Below is a small trained network, with its code and all its weights. Each question gives an input and a class and asks what happens when units are switched off, that is, made to give their printed mean instead of their output.

import numpy as np


def w(rows, s, z=0):
    codes = np.array(rows[::2]) - 128.0
    scale = np.full(codes.shape[1], s)
    scale[-1] = z or s
    return codes * scale


def norm(h):
    return h / np.sqrt((h * h).mean(-1, keepdims=True) + 1e-5)


def f(y):
    return np.maximum(y, 0)


def log_softmax(a):
    a = a - a.max(-1, keepdims=True)
    return a - np.log(np.exp(a).sum(-1, keepdims=True))


def net(x, mask):
    res = np.array(x, float).reshape(1, 2) / 4 @ E
    u = 0
    for l in range(4):
        y = f(norm(res) @ A[l][:, :-1].T + A[l][:, -1])
        res = res + np.where(mask[u : u + 4], y, B[l][:, -1]) @ B[l][:, :-1]
        u += 4
    return log_softmax(norm(res)[-1] @ U[:, :-1].T + U[:, -1])


A, B = {}, {}
E = w([
[156,99,5,219,90,120,147,27,159],'x0',
[194,192,151,209,172,124,57,60,41],'x1',
],0.002)
A[0] = w([
[107,115,177,110,172,154,87,204,128,3],'L0N1',
[65,16,92,45,58,119,251,155,239,41],'L0N2',
[164,129,48,243,89,84,159,5,156,24],'L0N3',
[133,160,127,156,156,112,147,144,121,255],'L0N4',
],0.0021,0.0003)
B[0] = w([
[181,82,110,60,98,147,98,116,100,175],'L0N1',
[111,77,90,73,139,122,164,174,191,252],'L0N2',
[172,139,129,124,154,164,2,119,69,243],'L0N3',
[129,114,120,114,70,148,133,117,106,146],'L0N4',
],0.0036)
A[1] = w([
[35,131,171,176,109,68,252,171,170,65],'L1N1',
[113,139,111,187,102,127,181,106,164,1],'L1N2',
[156,134,115,175,144,126,115,96,128,142],'L1N3',
[104,134,181,93,89,168,134,167,126,199],'L1N4',
],0.0028,0.00098)
B[1] = w([
[168,186,194,128,154,149,251,172,195,194],'L1N1',
[155,156,149,128,128,121,104,124,124,130],'L1N2',
[83,152,142,156,104,85,192,151,183,225],'L1N3',
[150,236,182,139,194,36,136,120,87,252],'L1N4',
],0.0025,0.0017)
A[2] = w([
[59,83,103,156,24,141,253,116,186,52],'L2N1',
[126,71,56,137,103,156,149,86,178,29],'L2N2',
[138,63,27,134,98,131,147,123,186,2],'L2N3',
[94,98,123,43,111,173,150,205,167,19],'L2N4',
],0.0034,0.00075)
B[2] = w([
[213,231,240,179,215,168,116,87,49,196],'L2N1',
[75,156,113,66,102,104,33,162,64,188],'L2N2',
[97,110,157,79,79,86,5,180,83,207],'L2N3',
[173,126,97,221,81,161,189,64,149,252],'L2N4',
],0.0029,0.0033)
A[3] = w([
[129,129,119,111,90,128,109,105,127,222],'L3N1',
[131,122,106,134,115,145,109,112,134,223],'L3N2',
[144,134,116,122,137,90,175,130,162,97],'L3N3',
[155,129,103,254,131,152,113,44,117,2],'L3N4',
],0.0055,0.00048)
B[3] = w([
[118,132,116,159,153,128,125,135,114,168],'L3N1',
[144,134,118,149,125,129,122,137,109,172],'L3N2',
[76,126,111,135,100,130,138,124,161,173],'L3N3',
[176,102,89,192,165,154,254,153,140,254],'L3N4',
],0.0057,0.0043)
U = w([
[47,162,128,165,114,91,116,48,148,41],'0',
[147,164,203,83,146,115,83,132,67,200],'1',
[93,107,137,132,124,118,106,40,143,4],'2',
[102,113,124,80,95,136,206,174,212,163],'3',
[173,125,83,214,160,148,191,109,110,201],'4',
[114,98,55,112,93,120,9,145,117,163],'5',
[87,118,136,140,120,127,105,63,140,41],'6',
],0.012,0.004)

Each question gives the input, the list of numbers given to net, and the class t.
The units are the neurons (one row each of A and B). Each row of codes is followed by its name. A weight is (code - 128) times the scale printed after its matrix; where a second scale follows, it is the last column's (A, B and U).
mask holds one flag per neuron, layer by layer. A switched-off neuron (its flag False) gives its mean, the last column of its row in B, instead of its output. The means were averaged over made-up inputs and are rounded, as every weight is.
A unit's drop is (log p(t) with every unit on - log p(t) with that unit switched off) / (log p(t) with every unit on - log p(t) with every unit switched off).
The circuit of an input: a set's keep is (log p(t) with only the set's units on - log p(t) with every unit switched off) / (log p(t) with every unit on - log p(t) with every unit switched off). Starting from the 12 units with the biggest drops (on a tie, the unit counted first), units are removed one at a time, each time the one whose removal leaves the highest keep (on an exact tie, the one counted first), for as long as the keep stays at least 0.8.
units of the circuit, in order: the units of the circuit, biggest drop first
unit that matters most: the unit with the biggest drop
k most important neurons: the k neurons with the biggest drops, biggest first
top k neurons in layer l: the k neurons of layer l with the biggest drops, biggest first
drop when u is switched off: that unit's drop, to one decimal
input [6,-6], class 5: most important neuron => (L2N3)
input [-2,3], class 1: 4 most important neurons => (L2N4, L3N4, L2N1, L0N3)
input [7,-7], class 5: units of the circuit, in order => (L2N3, L3N4)
input [-1,-1], class 3: 3 most important neurons => (L0N3, L3N4, L0N2)
input [0,0], class 0: top 3 neurons in layer 0 => (L0N3, L0N2, L0N1)
input [-4,-1], class 1: 3 most important neurons => (L0N2, L3N4, L1N4)
input [7,-8], class 5: units of the circuit, in order => (L3N4, L2N3)
input [-1,0], class 1: 3 most important neurons => (L0N2, L3N4, L2N4)
input [-3,3], class 1: 2 most important neurons => (L2N4, L3N4)
input [6,-8], class 5: top 3 neurons in layer 2 => (L2N3, L2N2, L2N1)
input [2,-3], class 5: 3 most important neurons => (L3N4, L2N3, L2N2)
input [0,-1], class 3: 2 most important neurons => (L0N3, L0N2)
input [-2,2], class 1: 2 most important neurons => (L2N4, L3N4)
input [-2,0], class 1: unit that matters most => L0N2
input [5,-5], class 5: drop when L2N3 is switched off => 0.1
input [6,-1], class 5: drop when L2N4 is switched off => 0.2
input [8,-8], class 5: drop when L2N3 is switched off => 0.5
